Below is a small trained network, with its code and all its weights. Each question gives an input and a class and asks what happens when units are switched off, that is, made to give their printed mean instead of their output.

import numpy as np


def w(rows, s, z=0):
    codes = np.array(rows[::2]) - 128.0
    scale = np.full(codes.shape[1], s)
    scale[-1] = z or s
    return codes * scale


def f(y):
    return y / 2 * (1 + np.tanh(0.7978845608 * (y + 0.044715 * y**3)))


def log_softmax(a):
    a = a - a.max(-1, keepdims=True)
    return a - np.log(np.exp(a).sum(-1, keepdims=True))


def net(x, mask):
    res = np.array(x, float).reshape(1, 7) / 4 @ E
    y = f(res @ A[0][:, :-1].T + A[0][:, -1])
    res = res + np.where(mask, y, B[0][:, -1]) @ B[0][:, :-1]
    return log_softmax(res[-1] @ U[:, :-1].T + U[:, -1])


A, B = {}, {}
E = w([
[122,146,119,127,133,117,128,143,110,116,132,140],'x0',
[122,144,124,171,96,172,225,138,186,57,186,140],'x1',
[122,134,113,140,141,119,115,126,130,110,126,137],'x2',
[112,66,54,104,121,92,163,8,78,120,185,144],'x3',
[128,127,120,142,134,128,129,132,127,143,136,132],'x4',
[118,127,122,129,132,135,111,132,125,112,135,127],'x5',
[218,82,173,209,117,82,117,129,76,83,139,56],'x6',
],0.011)
A[0] = w([
[180,145,193,204,133,131,125,198,145,104,113,93,152],'n1',
[112,138,136,161,117,161,185,138,187,78,162,129,193],'n2',
[152,87,87,186,107,130,246,73,138,49,214,140,81],'n3',
[94,174,113,138,131,168,191,143,180,132,144,150,150],'n4',
[77,134,109,136,108,154,181,143,196,97,174,148,144],'n5',
[51,105,38,37,133,120,164,38,125,162,142,159,157],'n6',
[148,118,162,137,142,111,21,162,100,161,68,108,162],'n7',
[74,182,114,67,132,156,100,173,199,186,71,175,254],'n8',
[163,67,113,126,119,81,125,54,52,107,163,108,129],'n9',
],0.013,0.0061)
B[0] = w([
[138,101,165,184,55,79,113,158,190,32,113,192,210],'n1',
[116,122,83,129,154,140,175,164,160,51,129,141,213],'n2',
[22,233,207,206,147,157,133,105,138,132,99,93,251],'n3',
[181,105,88,131,166,175,170,204,120,118,115,117,201],'n4',
[209,129,133,133,143,193,166,194,112,115,133,95,210],'n5',
[166,189,114,94,94,156,131,9,128,127,255,195,252],'n6',
[176,140,222,151,117,147,53,143,81,196,185,105,209],'n7',
[14,163,143,23,160,125,95,166,150,141,110,52,247],'n8',
[116,59,61,120,169,107,151,84,75,196,39,93,222],'n9',
],0.014,0.02)
U = w([
[2,191,177,109,157,124,103,130,138,154,85,58,249],'0',
[134,115,102,68,154,144,144,227,176,95,99,98,88],'1',
[147,136,107,54,77,106,82,77,119,168,180,190,140],'2',
[162,179,126,133,139,184,167,113,124,115,180,153,31],'3',
[200,107,186,163,78,98,77,166,107,145,133,137,159],'4',
[147,119,134,173,65,98,155,154,181,60,99,203,31],'5',
[142,66,85,135,144,74,130,73,63,194,64,118,89],'6',
],0.0072,0.0017)

Each question gives the input, the list of numbers given to net, and the class t.
The units are the neurons (one row each of A and B). Each row of codes is followed by its name. A weight is (code - 128) times the scale printed after its matrix; where a second scale follows, it is the last column's (A, B and U).
mask holds one flag per neuron, in row order. A switched-off neuron (its flag False) gives its mean, the last column of its row in B, instead of its output. The means were averaged over made-up inputs and are rounded, as every weight is.
A unit's drop is (log p(t) with every unit on - log p(t) with that unit switched off) / (log p(t) with every unit on - log p(t) with every unit switched off).
The circuit of an input: a set's keep is (log p(t) with only the set's units on - log p(t) with every unit switched off) / (log p(t) with every unit on - log p(t) with every unit switched off). Starting from all 9 units, units are removed one at a time, each time the one whose removal leaves the highest keep (on an exact tie, the one counted first), for as long as the keep stays at least 0.8.
circuit, biggest first: the units of the circuit, biggest drop first
top k neurons: the k neurons with the biggest drops, biggest first
drop of u: that unit's drop, to one decimal
input [8,-6,-2,-2,5,5,1], class 4: circuit, biggest first	(n3 n7)
input [-2,5,0,-7,-2,-7,1], class 5: circuit, biggest first	(n1)
input [4,6,-4,0,-2,-7,2], class 5: circuit, biggest first	(n8 n6)
input [-6,-2,7,2,-6,7,-4], class 2: top 2 neurons	(n3 n6)
input [-1,3,3,8,-3,7,-1], class 3: top 3 neurons	(n6 n8 n3)
input [-7,-1,-7,8,-7,5,5], class 6: top 2 neurons	(n9 n8)
input [-6,-6,5,-6,0,-2,1], class 4: top 3 neurons	(n7 n3 n1)
input [-6,-1,-7,1,5,-6,1], class 6: top 3 neurons	(n3 n8 n6)
input [-8,-1,-4,1,-8,8,4], class 6: top 2 neurons	(n8 n3)
input [-8,-8,-7,8,-4,-5,-1], class 2: drop of n6	2.9
input [1,-4,-1,-8,-6,-3,8], class 4: drop of n7	1.1
input [-4,2,-1,5,5,-8,-8], class 3: drop of n6	1.6
